[[138 116 125 117]
 [155  99 132  98]]
->
[[125 117 138 116]
 [132  98 155  99]]

[[103 111 111]
 [112 121 115]]
->
[[111 111 103]
 [121 115 112]]

[[138 113 134 134 139 134 113 146 112]
 [126 126 114 115 129 127 147 128 152]
 [130 126 121 119 129 123 140 134 138]
 [134 117 127 130 136 138 120 140 118]]
->
[[146 112 138 113 134 134 139 134 113]
 [128 152 126 126 114 115 129 127 147]
 [134 138 130 126 121 119 129 123 140]
 [140 118 134 117 127 130 136 138 120]]

[[128 128 128 128 128]
 [127 124 149 113 120]
 [128 128 127 128 128]
 [127 124 109 127 131]
 [126 124 127 145 126]
 [128 128 127 129 128]]
->
[[128 128 128 128 128]
 [113 120 127 124 149]
 [128 128 128 128 127]
 [127 131 127 124 109]
 [145 126 126 124 127]
 [129 128 128 128 127]]

[[122 151 118 143 137 143]
 [116 156 131 134 143 145]
 [113 156 129 135 142 146]
 [115 156 130 134 143 145]
 [114 153 128 142 132 152]
 [128 153 129 139 134 143]
 [111 154 126 139 139 149]
 [122 151 119 143 136 144]
 [124 153 121 134 148 136]
 [112 153 127 142 134 151]]
->
[[137 143 122 151 118 143]
 [143 145 116 156 131 134]
 [142 146 113 156 129 135]
 [143 145 115 156 130 134]
 [132 152 114 153 128 142]
 [134 143 128 153 129 139]
 [139 149 111 154 126 139]
 [136 144 122 151 119 143]
 [148 136 124 153 121 134]
 [134 151 112 153 127 142]]

[[132 139 143]
 [137 150 124]
 [117 126 112]
 [108 133 127]
 [123 124 105]
 [137 139 127]]
->
[[139 143 132]
 [150 124 137]
 [126 112 117]
 [133 127 108]
 [124 105 123]
 [139 127 137]]

[[131 115 120 122 116 140 135 122 140 118 128 119 123]
 [122 115 120 139 128 144 120 138 131 137 115 128 114]
 [132 104 117 123 135 132 134 127 145 128 123 131 122]]
->
[[119 123 131 115 120 122 116 140 135 122 140 118 128]
 [128 114 122 115 120 139 128 144 120 138 131 137 115]
 [131 122 132 104 117 123 135 132 134 127 145 128 123]]
---
[[132 144 152 137]
 [108 110 104 116]
 [105 157 120 135]
 [118 136 140 127]
 [122 133 127 125]
 [135 102 131 128]]
->
[[135 122 118 105 108 132]
 [102 133 136 157 110 144]
 [131 127 140 120 104 152]
 [128 125 127 135 116 137]]

[[118 127 152 136 118 119 132 137 110 119 130 122 122 121 127 117]
 [115 124 118 124 125 136 119 116 117 151 113 107 132 134 113 119]
 [141 128 138 123 152 104 126 134 120 124 131 129 138 137 120 131]]
->
[[141 115 118]
 [128 124 127]
 [138 118 152]
 [123 124 136]
 [152 125 118]
 [104 136 119]
 [126 119 132]
 [134 116 137]
 [120 117 110]
 [124 151 119]
 [131 113 130]
 [129 107 122]
 [138 132 122]
 [137 134 121]
 [120 113 127]
 [131 119 117]]

[[133 130 149 128 134 147 153 124]
 [132 139 137 130 104 118 139 106]
 [121 124 146 131 134 134 138 120]
 [125 133 140 135 133 127 137 110]
 [129 130 148 141 133 127 137 122]
 [110 126 138 132 136 130 133 109]
 [108 113 135 126 141 137 133 105]
 [130 128 149 133 134 138 140 124]
 [113 133 137 133 136 129 134 109]
 [130 129 140 134 119 125 139 108]
 [123 129 149 143 134 124 134 124]
 [126 126 148 138 135 133 138 124]]
->
[[126 123 130 113 130 108 110 129 125 121 132 133]
 [126 129 129 133 128 113 126 130 133 124 139 130]
 [148 149 140 137 149 135 138 148 140 146 137 149]
 [138 143 134 133 133 126 132 141 135 131 130 128]
 [135 134 119 136 134 141 136 133 133 134 104 134]
 [133 124 125 129 138 137 130 127 127 134 118 147]
 [138 134 139 134 140 133 133 137 137 138 139 153]
 [124 124 108 109 124 105 109 122 110 120 106 124]]

[[135 125 146 109 131 137 133 115 128 114 105 127 141]
 [132 127 138 118 130 133 130 121 128 121 116 128 135]
 [130 127 133 123 129 130 129 124 128 124 122 128 132]
 [133 126 141 114 130 134 131 118 128 118 111 127 138]
 [135 126 146 109 131 137 133 115 128 114 105 127 141]]
->
[[135 133 130 132 135]
 [126 126 127 127 125]
 [146 141 133 138 146]
 [109 114 123 118 109]
 [131 130 129 130 131]
 [137 134 130 133 137]
 [133 131 129 130 133]
 [115 118 124 121 115]
 [128 128 128 128 128]
 [114 118 124 121 114]
 [105 111 122 116 105]
 [127 127 128 128 127]
 [141 138 132 135 141]]

[[113 131 105 140 130 125 110 125]
 [104 138 118 136 127 131 138 113]
 [113 128 114 135 117 123 125 133]
 [114 124 113 137 125 128 120 138]
 [123 145 116 138 132 126 130 102]]
->
[[123 114 113 104 113]
 [145 124 128 138 131]
 [116 113 114 118 105]
 [138 137 135 136 140]
 [132 125 117 127 130]
 [126 128 123 131 125]
 [130 120 125 138 110]
 [102 138 133 113 125]]

[[131 127 140 127]
 [136 136 146 140]
 [129 129 140 141]
 [130 131 119 112]
 [126 128 122 134]
 [122 117 119 149]
 [129 133 132 145]
 [123 120 142 150]
 [138 134 147 111]
 [128 117 138 111]
 [122 119 128 136]]
->
[[122 128 138 123 129 122 126 130 129 136 131]
 [119 117 134 120 133 117 128 131 129 136 127]
 [128 138 147 142 132 119 122 119 140 146 140]
 [136 111 111 150 145 149 134 112 141 140 127]]

[[127 121]
 [127 106]]
->
[[127 127]
 [106 121]]
---
[[113 125 139 108 126 125 147 107 126 119 157 125 130]
 [144 126 121 125 136 130 140 122 139 136 149 133 136]
 [125 127 132 127 135 118 116 137 129 126 124 130 127]
 [123 135 124 122 125 128 130 129 131 131 142 133 129]]
->
[[125 139 108 126 125 147 107 126 119 157 125 130 113]
 [126 121 125 136 130 140 122 139 136 149 133 136 144]
 [127 132 127 135 118 116 137 129 126 124 130 127 125]
 [135 124 122 125 128 130 129 131 131 142 133 129 123]]

[[137 124 109 146 106 136 105 104]
 [128 130 131 141 122 113 118 121]
 [143 130 111 121 147 139 135 120]]
->
[[124 109 146 106 136 105 104 137]
 [130 131 141 122 113 118 121 128]
 [130 111 121 147 139 135 120 143]]

[[128 133 103 117 115 105]
 [143 142 146 129 105 143]
 [112 120 143 115 146 133]]
->
[[133 103 117 115 105 128]
 [142 146 129 105 143 143]
 [120 143 115 146 133 112]]

[[122 146 139 121 128]
 [126 116 112 128 146]
 [124 135 119 118 145]
 [136 106 122 142 120]
 [113 147 146 126 129]
 [117 153 145 117 124]
 [125 130 120 122 144]
 [121 136 138 131 118]
 [124 132 143 137 113]
 [126 115 113 129 146]
 [138 114 121 135 116]]
->
[[146 139 121 128 122]
 [116 112 128 146 126]
 [135 119 118 145 124]
 [106 122 142 120 136]
 [147 146 126 129 113]
 [153 145 117 124 117]
 [130 120 122 144 125]
 [136 138 131 118 121]
 [132 143 137 113 124]
 [115 113 129 146 126]
 [114 121 135 116 138]]

[[108 116]
 [138 144]
 [157 131]
 [128 113]
 [116 127]
 [111 108]
 [155 137]
 [154 123]
 [126 131]
 [122 109]
 [110 111]]
->
[[116 108]
 [144 138]
 [131 157]
 [113 128]
 [127 116]
 [108 111]
 [137 155]
 [123 154]
 [131 126]
 [109 122]
 [111 110]]

[[138 119 131 142 122 133 131 140 118 116 129 120]
 [109 131 133 132 123 122 124 136 127 126 124 130]
 [124 133 145 130 136 130 129 133 134 123 131 131]
 [129 131 103 126 114 118 125 127 119 129 116 138]
 [119 145 133 123 120 126 127 140 119 114 126 142]]
->
[[119 131 142 122 133 131 140 118 116 129 120 138]
 [131 133 132 123 122 124 136 127 126 124 130 109]
 [133 145 130 136 130 129 133 134 123 131 131 124]
 [131 103 126 114 118 125 127 119 129 116 138 129]
 [145 133 123 120 126 127 140 119 114 126 142 119]]

[[129 137 131 116]
 [123 133 131 137]
 [136 105 153 107]
 [135 122 128 126]
 [110 137 113 139]
 [117 111 118 141]
 [132 135 127 142]
 [120 126 128 130]
 [136 128 136 133]]
->
[[137 131 116 129]
 [133 131 137 123]
 [105 153 107 136]
 [122 128 126 135]
 [137 113 139 110]
 [111 118 141 117]
 [135 127 142 132]
 [126 128 130 120]
 [128 136 133 136]]

[[121 104 122 125 131 115 144 128 130]
 [112 117 114 135 122 118 141 126 142]
 [147 121 139 104 116 141 114 130 115]
 [125 134 128 135 132 131 133 125 125]
 [109 122 114 139 136 109 137 123 144]
 [157 142 148 100 128 148  99 119 103]
 [130 112 129 103 154 128 115 106 121]]
->
[[104 122 125 131 115 144 128 130 121]
 [117 114 135 122 118 141 126 142 112]
 [121 139 104 116 141 114 130 115 147]
 [134 128 135 132 131 133 125 125 125]
 [122 114 139 136 109 137 123 144 109]
 [142 148 100 128 148  99 119 103 157]
 [112 129 103 154 128 115 106 121 130]]
